Each row has a name. After each piece below comes the name of the row it's from, unless a question asks for something else. Each question is about the rows just above it. Places in a row count from 0.

[-12  -5  -6 -20 -20  24 -19] -> z343
[-14  -7 -10 -31 -23   7 -28] -> z392
[-18 -52 -42 -35   3   7 -11] -> z345
[-19 -32 -27 -38  -8   7 -15] -> z434
[-30 -29 -22   4 -11  -1 -34] -> z166
[ -9 -14  -9 -13 -10 -23   4] -> z745
[ -8  23  25  -9 -10 -10  35] -> z146
Where in the named rows is [-27]?  z434, 2
[-31] is at row and place  z392, 3
[-52] is at row and place  z345, 1
Row and place of [-12] in the named rows:  z343, 0
Row and place of [25] in the named rows:  z146, 2

